Below is a small trained network, with its code and all its weights. Each question gives an input and a target symbol and asks what happens when units are switched off, that is, made to give their printed mean instead of their output.

import numpy as np


def w(rows, s, z=0):
    codes = np.array(rows[::2]) - 128.0
    scale = np.full(codes.shape[1], s)
    scale[-1] = z or s
    return codes * scale


def f(y):
    return y / 2 * (1 + np.tanh(0.7978845608 * (y + 0.044715 * y**3)))


def softmax(a):
    e = np.exp(a - a.max(-1, keepdims=True))
    return e / e.sum(-1, keepdims=True)


def log_softmax(a):
    a = a - a.max(-1, keepdims=True)
    return a - np.log(np.exp(a).sum(-1, keepdims=True))


def net(x, mask):
    ids = ['ΛΣαβγδεζηθμξπτφψ'.index(c) for c in x.split()]
    T = len(ids)
    res = E[ids] + P[:T]
    u = 0
    for l in range(2):
        r = res
        for j in range(3):
            rows = slice(2 * j, 2 * j + 2)
            q, k, v = (r @ M[l][rows].T for M in (Q, K, V))
            z = softmax(np.where(np.tri(T) > 0, q @ k.T / 2**0.5, -1e9)) @ v
            o = O[l][rows]
            res = res + np.where(mask[u + j], z, o[:, -1]) @ o[:, :-1]
        u += 3
        y = f(res @ A[l][:, :-1].T + A[l][:, -1])
        res = res + np.where(mask[u : u + 16], y, B[l][:, -1]) @ B[l][:, :-1]
        u += 16
    return log_softmax(res[-1] @ U[:, :-1].T + U[:, -1])


Q, K, V, O, A, B = {}, {}, {}, {}, {}, {}
E = w([
[159,147,71,85,108],'Λ',
[139,178,89,134,136],'Σ',
[169,140,79,88,90],'α',
[179,76,82,86,162],'β',
[170,157,83,123,113],'γ',
[153,177,91,146,135],'δ',
[164,192,112,179,124],'ε',
[191,163,75,158,126],'ζ',
[81,88,151,158,47],'η',
[145,59,129,137,66],'θ',
[197,99,172,161,173],'μ',
[101,119,152,160,1],'ξ',
[171,100,152,107,172],'π',
[161,84,194,161,171],'τ',
[198,138,141,107,43],'φ',
[86,22,151,110,173],'ψ',
],0.021)
P = w([
[63,55,105,151,218],'0',
[108,158,93,70,103],'1',
[117,159,96,73,95],'2',
[128,155,107,83,93],'3',
[140,146,115,84,88],'4',
[153,135,124,87,88],'5',
[162,123,134,96,84],'6',
[175,109,143,100,81],'7',
[185,93,153,106,77],'8',
[196,78,163,111,76],'9',
[208,64,175,115,71],'10',
[220,47,191,117,69],'11',
[224,44,206,114,75],'12',
[194,62,248,64,104],'13',
],0.012)
Q[0] = w([
[90,161,140,81,108],'L0H0',
[209,148,145,46,175],'L0H0',
[118,130,182,98,113],'L0H1',
[155,100,129,138,110],'L0H1',
[97,9,191,112,202],'L0H2',
[252,168,126,154,69],'L0H2',
],0.011)
K[0] = w([
[89,169,172,164,166],'L0H0',
[166,54,78,183,143],'L0H0',
[126,110,107,138,122],'L0H1',
[156,103,103,172,136],'L0H1',
[90,170,176,48,206],'L0H2',
[246,98,159,227,84],'L0H2',
],0.012)
V[0] = w([
[70,67,97,208,124],'L0H0',
[138,101,84,185,111],'L0H0',
[165,100,136,161,97],'L0H1',
[98,82,141,156,149],'L0H1',
[43,173,153,24,196],'L0H2',
[82,72,135,1,136],'L0H2',
],0.0086)
O[0] = w([
[187,106,111,185,98,124],'L0H0',
[171,166,124,168,127,155],'L0H0',
[186,124,131,44,135,160],'L0H1',
[134,214,77,254,69,119],'L0H1',
[170,37,66,231,76,2],'L0H2',
[179,116,91,132,98,85],'L0H2',
],0.007,0.0092)
A[0] = w([
[217,122,170,146,73,124],'L0N0',
[168,93,153,134,115,243],'L0N1',
[147,133,111,142,89,105],'L0N2',
[183,92,155,171,135,47],'L0N3',
[121,35,139,119,72,103],'L0N4',
[100,137,64,135,251,14],'L0N5',
[118,114,83,82,95,182],'L0N6',
[13,13,100,153,124,72],'L0N7',
[140,191,103,146,97,115],'L0N8',
[167,196,82,101,162,62],'L0N9',
[98,147,184,166,100,105],'L0N10',
[168,148,129,117,121,25],'L0N11',
[159,91,129,92,175,169],'L0N12',
[82,128,140,177,161,160],'L0N13',
[107,157,54,165,163,1],'L0N14',
[79,105,75,128,153,176],'L0N15',
],0.013,0.0079)
B[0] = w([
[104,141,97,89,145,232],'L0N0',
[74,106,150,117,189,255],'L0N1',
[131,144,133,106,150,123],'L0N2',
[72,155,129,144,141,155],'L0N3',
[119,181,188,99,115,161],'L0N4',
[254,166,164,134,31,128],'L0N5',
[118,152,164,199,143,174],'L0N6',
[75,71,18,78,77,139],'L0N7',
[130,68,82,140,125,158],'L0N8',
[57,188,153,135,65,203],'L0N9',
[60,142,136,166,145,137],'L0N10',
[121,205,67,135,114,132],'L0N11',
[120,129,138,139,161,229],'L0N12',
[59,153,128,213,98,130],'L0N13',
[156,71,11,51,91,128],'L0N14',
[120,49,118,175,140,128],'L0N15',
],0.0098,0.0097)
Q[1] = w([
[224,62,185,163,137],'L1H0',
[99,127,127,150,177],'L1H0',
[162,92,104,160,254],'L1H1',
[123,100,136,236,205],'L1H1',
[206,127,124,103,71],'L1H2',
[48,205,94,51,45],'L1H2',
],0.0095)
K[1] = w([
[161,73,109,115,174],'L1H0',
[203,120,64,147,128],'L1H0',
[157,123,129,250,104],'L1H1',
[158,112,80,196,115],'L1H1',
[95,90,107,85,77],'L1H2',
[35,144,181,67,174],'L1H2',
],0.013)
V[1] = w([
[130,69,139,41,201],'L1H0',
[178,213,97,106,78],'L1H0',
[184,56,70,4,95],'L1H1',
[231,190,158,114,115],'L1H1',
[71,1,172,105,13],'L1H2',
[190,144,71,154,68],'L1H2',
],0.0095)
O[1] = w([
[87,133,134,172,123,21],'L1H0',
[166,144,77,96,140,197],'L1H0',
[6,146,103,83,142,23],'L1H1',
[142,233,116,196,160,73],'L1H1',
[109,102,167,47,91,101],'L1H2',
[98,151,162,93,166,4],'L1H2',
],0.016,0.011)
A[1] = w([
[126,139,116,116,50,63],'L1N0',
[94,56,101,188,199,124],'L1N1',
[162,141,169,134,102,3],'L1N2',
[127,107,132,134,250,179],'L1N3',
[109,116,67,173,30,112],'L1N4',
[161,219,92,135,87,90],'L1N5',
[28,194,77,153,97,124],'L1N6',
[199,151,101,114,130,166],'L1N7',
[112,207,129,204,181,91],'L1N8',
[63,122,142,189,196,89],'L1N9',
[131,120,207,91,108,168],'L1N10',
[117,160,34,84,136,143],'L1N11',
[72,114,97,78,109,109],'L1N12',
[127,139,92,192,188,179],'L1N13',
[100,170,131,65,91,147],'L1N14',
[174,109,110,169,77,92],'L1N15',
],0.012,0.018)
B[1] = w([
[179,64,26,103,117,145],'L1N0',
[146,86,145,57,111,150],'L1N1',
[26,158,52,1,173,145],'L1N2',
[155,121,39,206,43,195],'L1N3',
[125,214,105,151,184,167],'L1N4',
[125,118,126,55,63,206],'L1N5',
[161,113,121,24,168,148],'L1N6',
[62,120,168,158,137,254],'L1N7',
[107,143,169,140,100,172],'L1N8',
[33,26,117,64,101,138],'L1N9',
[100,229,140,135,113,205],'L1N10',
[109,127,143,220,139,195],'L1N11',
[200,163,152,184,171,165],'L1N12',
[131,53,154,72,208,178],'L1N13',
[120,39,97,151,160,175],'L1N14',
[121,178,96,112,152,205],'L1N15',
],0.0094,0.029)
U = w([
[70,113,109,134,130,236],'Λ',
[93,185,137,169,217,108],'Σ',
[79,144,101,76,1,20],'α',
[76,126,19,30,176,95],'β',
[82,96,20,120,49,53],'γ',
[159,207,13,134,108,114],'δ',
[190,137,142,211,145,36],'ε',
[96,105,102,211,126,194],'ζ',
[171,92,79,82,58,80],'η',
[172,61,13,109,148,60],'θ',
[164,102,118,159,215,78],'μ',
[179,87,131,174,94,175],'ξ',
[105,164,216,170,92,255],'π',
[207,152,167,99,173,231],'τ',
[114,62,118,156,102,131],'φ',
[136,85,139,116,167,106],'ψ',
],0.01,0.0064)

Each question gives the input, a string of symbols that net reads in full, and the target symbol t.
The units are the heads (2 rows each of Q, K, V and O) and the neurons (one row each of A and B). Each row of codes is followed by its name. A weight is (code - 128) times the scale printed after its matrix; where a second scale follows, it is the last column's (O, A, B and U).
mask holds one flag per unit, layer by layer, with each layer's heads first. A switched-off unit (its flag False) gives its mean, the last column of its rows in O or B, instead of its output. The means were averaged over made-up inputs and are rounded, as every weight is.
A unit's drop is (log p(t) with every unit on - log p(t) with that unit switched off) / (log p(t) with every unit on - log p(t) with every unit switched off).
The circuit of an input: a set's keep is (log p(t) with only the set's units on - log p(t) with every unit switched off) / (log p(t) with every unit on - log p(t) with every unit switched off). Starting from the 12 units with the biggest drops (on a tie, the unit counted first), units are removed one at a time, each time the one whose removal leaves the highest keep (on an exact tie, the one counted first), for as long as the keep stays at least 0.8.
circuit, biggest first: the units of the circuit, biggest drop first
unit that matters most: the unit with the biggest drop
top k neurons: the k neurons with the biggest drops, biggest first
k most important neurons of layer l: the k neurons of layer l with the biggest drops, biggest first
which heads matter: for each layer, one digit per head in row order, 1 if its drop is at least 0.15 and else 0, layers parted by /
input τ θ θ τ φ, target β: circuit, biggest first	[L1H1; L0N0]
input Σ ζ Σ φ τ θ τ τ Λ φ Σ, target β: circuit, biggest first	[L1H1; L1N6; L0H2; L0N0]
input ε ξ ψ, target θ: top 2 neurons	[L0N7; L1N7]
input ψ ζ τ, target ψ: which heads matter	011 / 011
input ζ τ τ φ δ, target β: circuit, biggest first	[L1H1; L0N0; L1N6; L0N9]
input δ θ ψ ζ τ τ, target δ: unit that matters most	L0N13
input μ η Σ ε ξ τ τ γ τ Σ ζ ψ ε τ, target μ: circuit, biggest first	[L1H2; L1N13; L0N5; L0H1]
input τ τ δ Σ θ ε π φ α ε, target β: circuit, biggest first	[L0N0; L1H1; L1N6; L0H2]
input Σ ζ ξ τ, target Σ: top 4 neurons	[L0N13; L1N12; L0N14; L1N10]
input θ τ θ τ δ τ π Λ τ α, target δ: circuit, biggest first	[L1H2; L1N4; L1N13]
input τ ζ ζ Σ ε η φ τ τ, target τ: top 4 neurons	[L0N13; L1N10; L1N2; L1N15]
input θ τ γ τ θ φ μ τ, target θ: top 2 neurons	[L0N0; L0N3]
input δ ζ ψ α, target θ: circuit, biggest first	[L1N12; L1N0; L1H1; L1H2]
input φ β ζ, target β: circuit, biggest first	[L1H1]
input π γ π φ Σ τ Σ ξ, target δ: circuit, biggest first	[L1H2; L1N4]
input Λ θ δ τ τ τ, target Λ: 4 most important neurons of layer 0	[L0N6; L0N15; L0N9; L0N14]
input φ ζ η ε ζ τ ξ ζ α τ ξ τ τ ζ, target δ: 2 most important neurons of layer 0	[L0N1; L0N9]
input ζ ζ η, target η: which heads matter	000 / 001
input β τ ψ μ Λ Σ τ τ ε θ τ τ τ, target β: which heads matter	000 / 110
input γ ζ τ δ ε Λ ε δ ε τ, target γ: which heads matter	001 / 010
input Σ μ μ ζ ζ μ, target Σ: unit that matters most	L1N12
input μ τ η ε ζ τ, target μ: which heads matter	010 / 011
input γ τ φ ζ θ μ ζ, target Σ: 2 most important neurons of layer 1	[L1N11; L1N3]
input ψ τ τ Σ ξ τ Λ τ δ τ τ, target ψ: which heads matter	011 / 010
input θ τ φ ξ ζ ε δ ε τ τ γ, target δ: which heads matter	001 / 001
input φ Σ τ τ ζ θ τ ξ τ, target φ: top 2 neurons	[L1N9; L0N9]
